715,-533,135,-215,868,-728
742,-503,123,-180,746,-723
Out: 746

727,95,-107,-331,15,-87
-495,44,-51,730,11,-753
Out: 11

196,174,118,182,100,182
28,42,209,43,207,71
Out: 207

27,106,95,155,79,57,200
44,103,80,123,94,44,107
Out: 44

3067,4943,6867,6757
8879,7389,4710,6928
Out: 4710

7,28,40,33,-7,37,46
-9,10,-3,-31,-6,-31,-21
Out: -31
---
[29  6  6 86  4] ans = 86, 29

[4405 5722 7702 8040 3658 2464] ans = 8040, 7702

[[5845 2505 8376 7889 4921]
 [6947 3346 6616 5480 3144]] ans = 8376, 7889

[218 177 246 124 130  34] ans = 246, 218

[[12 59 45 55 80 63 83]
 [21 37 76 75 72 42 76]
 [88 42 39 31  8 38  5]] ans = 88, 83

[[6126 3320 3862 8805]
 [5083 3876 3190 7556]
 [5771 2863 4761 8696]] ans = 8805, 8696

[143  29 207 196 108  31 102] ans = 207, 196
---
[[ 4.59  2.05 -5.66  1.19  6.20]
 [ 4.48 -7.29  3.83 -6.40 -4.07]] | 6.20

[ 3.44 -4.45  5.67  4.83  1.71 -5.07] | 1.71

[[ 0.00 -0.01  0.39  0.41]
 [-0.13 -2.25 -1.75 -5.67]] | -0.13

[ 6.51 -4.11 -2.29  6.29  0.37 -1.97] | 0.37

[[ 0.81  3.83 -3.42  0.02  1.22]
 [-1.14 -5.49  4.38 -0.08 -1.21]] | 1.22

[[ 4.09 -3.64  2.24  5.18  4.80]
 [-0.51  2.28  2.64 -6.18 -1.05]
 [ 1.54 -4.95  4.55 -4.82 -1.74]] | 4.80
---
Q: -0.09   0.10   0.09  -0.03
A: 0.09
Q:  -6.4    7.5  -12.6  -11.8   11.3   -4.0
A: 7.5
Q: -0.92   1.13  -0.08   0.84
A: 0.84
Q:  0.01   0.14  -0.12   0.09  -0.07  -0.07  -0.08
A: 0.09
Q: -0.6   1.6  -0.1  -1.6   0.0
A: 0.0
Q: -0.686   1.268  -1.098   0.020  -0.554   0.361   0.986
A: 0.986
---
Q:
 214.12  -159.24    54.79   -67.56    72.64   192.49
 -32.49    97.19   -71.49   -85.14   156.67    35.83
 -48.29   104.41   -40.68   -23.15    71.80   -42.81
A: 54.79

Q: -16.9    0.5   10.5    0.3
A: 10.5

Q:
-0.095   0.136  -0.069   0.107  -0.188   0.133   0.043
 0.027  -0.052   0.005  -0.016   0.103  -0.082   0.004
 0.145  -0.162   0.144  -0.178  -0.084  -0.136  -0.175
A: -0.069

Q: -13.24  -11.70  -12.51   -5.70   -6.14    5.60   11.86
A: -12.51

Q:
 18.234   13.985  -11.578    4.953    7.312
  9.461    3.772    7.012    4.394   -3.589
A: -11.578

Q:
  62.8    81.3    20.8   -72.3    94.4   -18.7
-168.9     5.8    99.3    96.6   -12.2   137.5
 -91.9  -241.1   -55.0   -33.0   212.7   235.7
A: 20.8

Q:   3.61  -14.57   10.48  -13.23  -17.01
A: 10.48

Q:
-1.2   1.2  -1.4  -1.4  -1.4   0.9
-1.1   0.8  -1.2  -1.2  -1.2   0.6
A: -1.4
---
[[ 2.32  1.68  0.09  1.09]
 [ 1.13 -6.08  0.02  2.44]
 [ 2.13 -6.62  0.08 -4.81]] ans = 2.32

[ 1.41  0.93  3.82  4.22 -0.23 -6.04] ans = 3.82

[-2.38  0.16 -0.93  2.90  3.21 -0.60  7.19] ans = 3.21

[[-0.89 -6.35  0.15 -0.07 -0.07]
 [-4.50  6.74 -5.35 -5.29 -5.33]] ans = 0.15

[[-6.45  4.41 -7.21  4.58]
 [ 4.35 -2.60  5.17 -2.70]
 [ 3.65 -1.91  3.93 -2.77]] ans = 4.58

[4.67 6.66 3.64 5.99] ans = 5.99

[[ 0.66  2.81  5.14 -0.77 -1.50]
 [-0.51  1.03  5.39  2.16 -1.60]] ans = 5.14

[-2.26  1.99 -5.63  3.72 -0.72] ans = 1.99

[[-2.11  3.05  4.82  4.49]
 [-6.44 -5.58 -5.59  1.89]] ans = 4.49
---
[[ 0.91  4.51 -0.29 -6.35  0.13 -0.98]
 [ 2.90 -1.89  2.87  1.87  3.29 -3.67]
 [-0.24 -5.42 -0.85  1.00 -0.94  2.44]] result: 3.29

[[ 6.09 -2.37  4.04 -5.57  1.34]
 [ 6.27 -1.70  1.97 -4.78  3.26]
 [ 5.70 -3.19  5.19 -5.60 -0.39]] result: -4.78

[[-1.17 -1.99  6.50  4.49  0.52 -4.29 -5.36]
 [-2.20 -0.32 -6.35 -1.79  1.37  4.38 -1.16]
 [ 2.58  1.12  3.45 -3.50 -1.17 -0.97  2.26]] result: 4.38

[[-1.04  0.51 -0.90  1.28]
 [ 0.62 -2.26 -0.23  3.17]
 [-3.34 -5.48 -1.89 -2.39]] result: -0.23

[[-1.10 -0.79  0.17 -1.11 -0.71 -2.46]
 [ 1.80 -4.59 -5.44 -6.44 -5.44  7.12]
 [ 2.78  4.13  4.24  3.88  3.90  2.91]] result: -5.44

[[ 3.42  4.24 -2.78 -3.45  1.94  1.01 -0.52]
 [-4.83 -4.45 -2.80 -5.41 -4.97  5.68  6.51]
 [-4.95  2.11  2.43 -4.85 -2.88  0.51 -1.63]] result: 5.68

[[ 5.00  5.76  5.28 -3.78 -3.14 -4.92 -4.21]
 [-0.93  1.08 -1.85  5.61 -3.58 -5.41  4.48]
 [-2.21 -2.12 -1.84 -2.93  5.81  6.06 -0.36]] result: -5.41
---
[[-1.05 -0.27 -5.07  3.57 -0.47  2.78]
 [-1.55 -3.85  0.61 -7.19  0.48 -2.71]] result: 0.61

[[ 4.39 -4.29 -1.02 -3.29  2.30 -2.34  3.04]
 [ 6.79 -6.50 -0.12  2.48  5.30 -4.94 -2.04]] result: -0.12

[[-6.29 -4.92  0.59 -0.83 -6.67]
 [ 5.35 -0.57 -3.78  4.54  0.15]] result: -3.78

[[ 0.07  0.06  3.92  0.12 -0.48]
 [ 0.00  0.12  6.52 -0.27 -0.05]] result: 6.52

[[-1.95  2.00  3.70 -3.22  2.45]
 [ 2.55  0.89  0.65  5.49 -2.76]] result: 0.65

[[-5.54  0.94  0.74 -0.28  1.92  0.94 -1.73]
 [-4.32  1.01  1.44  1.45  1.82  1.01 -2.31]] result: 1.44

[[ 0.39  4.78  4.41  0.25 -0.06]
 [ 0.82  0.07  0.04  2.88  6.06]] result: 0.04
